Below is a small trained network, with its code and all its weights. Each question gives an input and a class and asks what happens when units are switched off, that is, made to give their printed mean instead of their output.

import numpy as np


def w(rows, s, z=0):
    codes = np.array(rows[::2]) - 128.0
    scale = np.full(codes.shape[1], s)
    scale[-1] = z or s
    return codes * scale


def norm(h):
    return h / np.sqrt((h * h).mean(-1, keepdims=True) + 1e-5)


def f(y):
    return np.maximum(y, 0)


def log_softmax(a):
    a = a - a.max(-1, keepdims=True)
    return a - np.log(np.exp(a).sum(-1, keepdims=True))


def net(x, mask):
    res = np.array(x, float).reshape(1, 8) / 4 @ E
    u = 0
    for l in range(3):
        y = f(norm(res) @ A[l][:, :-1].T + A[l][:, -1])
        res = res + np.where(mask[u : u + 4], y, B[l][:, -1]) @ B[l][:, :-1]
        u += 4
    return log_softmax(norm(res)[-1] @ U[:, :-1].T + U[:, -1])


A, B = {}, {}
E = w([
[162,152,148,121,78,123,25,174,149,186,106,77],'x0',
[180,122,119,58,112,140,134,143,17,129,100,170],'x1',
[169,106,75,171,114,99,83,119,215,85,90,130],'x2',
[81,212,105,128,174,235,124,171,145,159,78,161],'x3',
[76,136,113,115,183,121,125,138,157,40,103,53],'x4',
[136,89,197,88,133,115,113,218,102,163,130,173],'x5',
[72,152,240,108,102,103,133,118,208,108,179,139],'x6',
[78,202,105,2,76,136,104,175,123,154,57,89],'x7',
],0.0074)
A[0] = w([
[138,137,242,127,118,141,109,143,108,150,172,206,17],'L0N0',
[151,194,113,140,91,146,61,157,55,209,115,177,1],'L0N1',
[87,153,162,151,173,156,224,75,151,99,187,122,35],'L0N2',
[130,116,254,110,98,131,140,134,112,174,137,230,21],'L0N3',
],0.011,0.0023)
B[0] = w([
[137,179,135,156,86,115,155,202,149,144,139,202,239],'L0N0',
[108,121,86,131,82,155,174,44,136,177,84,68,245],'L0N1',
[74,114,131,90,102,162,133,10,170,107,136,169,250],'L0N2',
[118,122,162,137,141,94,117,250,123,179,183,173,255],'L0N3',
],0.011,0.0077)
A[1] = w([
[118,154,103,245,206,172,58,119,243,94,145,118,70],'L1N0',
[203,162,107,85,126,211,28,136,61,218,80,126,91],'L1N1',
[81,202,108,23,210,208,130,154,49,105,69,153,4],'L1N2',
[194,39,88,195,191,165,181,94,48,97,136,214,13],'L1N3',
],0.013,0.0022)
B[1] = w([
[145,53,236,227,177,176,149,96,150,103,40,105,254],'L1N0',
[125,63,135,84,85,254,104,39,63,182,93,113,250],'L1N1',
[151,208,119,59,149,122,216,190,175,77,205,92,206],'L1N2',
[53,129,21,137,191,53,64,128,68,163,172,189,232],'L1N3',
],0.0098,0.0081)
A[2] = w([
[151,94,20,150,176,47,91,123,73,120,157,161,65],'L2N0',
[163,94,161,79,88,38,115,117,105,94,166,31,65],'L2N1',
[195,203,117,60,177,164,172,201,134,45,160,90,2],'L2N2',
[175,142,128,254,183,133,84,165,160,95,32,96,57],'L2N3',
],0.015,0.0029)
B[2] = w([
[64,148,47,126,193,124,65,204,99,74,99,147,255],'L2N0',
[178,128,135,99,53,128,84,136,124,34,92,174,181],'L2N1',
[167,208,79,175,138,1,188,102,147,147,175,45,207],'L2N2',
[218,95,199,174,188,94,90,164,126,187,123,28,251],'L2N3',
],0.012,0.0073)
U = w([
[55,113,20,154,229,116,55,146,71,101,138,175,141],'0',
[149,132,80,54,44,248,118,94,67,228,85,82,188],'1',
[139,240,84,89,132,75,200,111,159,104,189,48,89],'2',
[126,155,198,125,77,108,122,247,140,214,214,254,216],'3',
[179,121,149,83,35,100,40,130,136,33,105,138,3],'4',
[39,105,180,130,141,171,176,6,195,40,178,211,54],'5',
[175,60,216,218,205,149,79,94,175,123,89,53,166],'6',
],0.0098,0.002)

Each question gives the input, the list of numbers given to net, and the class t.
The units are the neurons (one row each of A and B). Each row of codes is followed by its name. A weight is (code - 128) times the scale printed after its matrix; where a second scale follows, it is the last column's (A, B and U).
mask holds one flag per neuron, layer by layer. A switched-off neuron (its flag False) gives its mean, the last column of its row in B, instead of its output. The means were averaged over made-up inputs and are rounded, as every weight is.
A unit's drop is (log p(t) with every unit on - log p(t) with that unit switched off) / (log p(t) with every unit on - log p(t) with every unit switched off).
The circuit of an input: a set's keep is (log p(t) with only the set's units on - log p(t) with every unit switched off) / (log p(t) with every unit on - log p(t) with every unit switched off). Starting from all 12 units, units are removed one at a time, each time the one whose removal leaves the highest keep (on an exact tie, the one counted first), for as long as the keep stays at least 0.8.
units of the circuit, in order: the units of the circuit, biggest drop first
most important unit: the unit with the biggest drop
top k neurons: the k neurons with the biggest drops, biggest first
top k neurons in layer l: the k neurons of layer l with the biggest drops, biggest first
drop of u: that unit's drop, to one decimal
input [6,3,7,-5,8,8,-8,0], class 1: units of the circuit, in order	[L1N1]
input [0,7,-2,6,7,-1,-4,0], class 2: top 2 neurons	[L1N2 L2N2]
input [-6,-4,8,6,5,3,6,8], class 2: top 3 neurons	[L1N2 L2N2 L1N1]
input [1,1,-7,-5,-3,-1,-1,1], class 3: top 2 neurons	[L0N3 L0N0]
input [-5,-4,4,5,7,7,-8,-1], class 6: top 2 neurons	[L1N0 L2N3]
input [0,8,-3,-5,-4,-8,4,-3], class 0: top 2 neurons	[L2N0 L1N3]
input [-2,-4,7,8,-7,0,-6,-2], class 6: top 2 neurons	[L1N0 L2N3]
input [-7,-6,-5,7,-2,-7,-5,-7], class 5: top 2 neurons	[L0N2 L1N0]
input [-5,4,3,-3,4,-3,0,-7], class 0: top 2 neurons	[L1N3 L2N0]
input [2,1,-6,8,5,-8,0,-4], class 5: top 3 neurons	[L0N2 L1N0 L0N3]
input [0,-1,-2,3,-8,5,-2,3], class 1: top 2 neurons	[L0N1 L1N1]
input [0,4,-3,-7,5,-6,-1,1], class 4: top 2 neurons	[L2N1 L1N3]
input [6,3,-5,-8,3,2,-4,-1], class 1: top 2 neurons in layer 0	[L0N2 L0N3]
input [6,6,8,-8,-8,0,2,6], class 1: most important unit	L1N1
input [1,0,-5,-7,8,3,3,-4], class 4: top 2 neurons	[L2N1 L1N0]
input [-8,3,8,-7,6,-7,1,-6], class 0: drop of L2N0	0.4
input [-8,1,4,-6,5,-1,-3,-6], class 0: drop of L1N3	0.5
input [-2,-8,-6,0,0,3,-1,-5], class 5: drop of L0N2	1.7
input [-8,-1,5,0,5,5,1,-2], class 5: top 2 neurons in layer 0	[L0N2 L0N3]
input [0,7,3,6,-4,-7,3,-3], class 1: units of the circuit, in order	[L0N1]
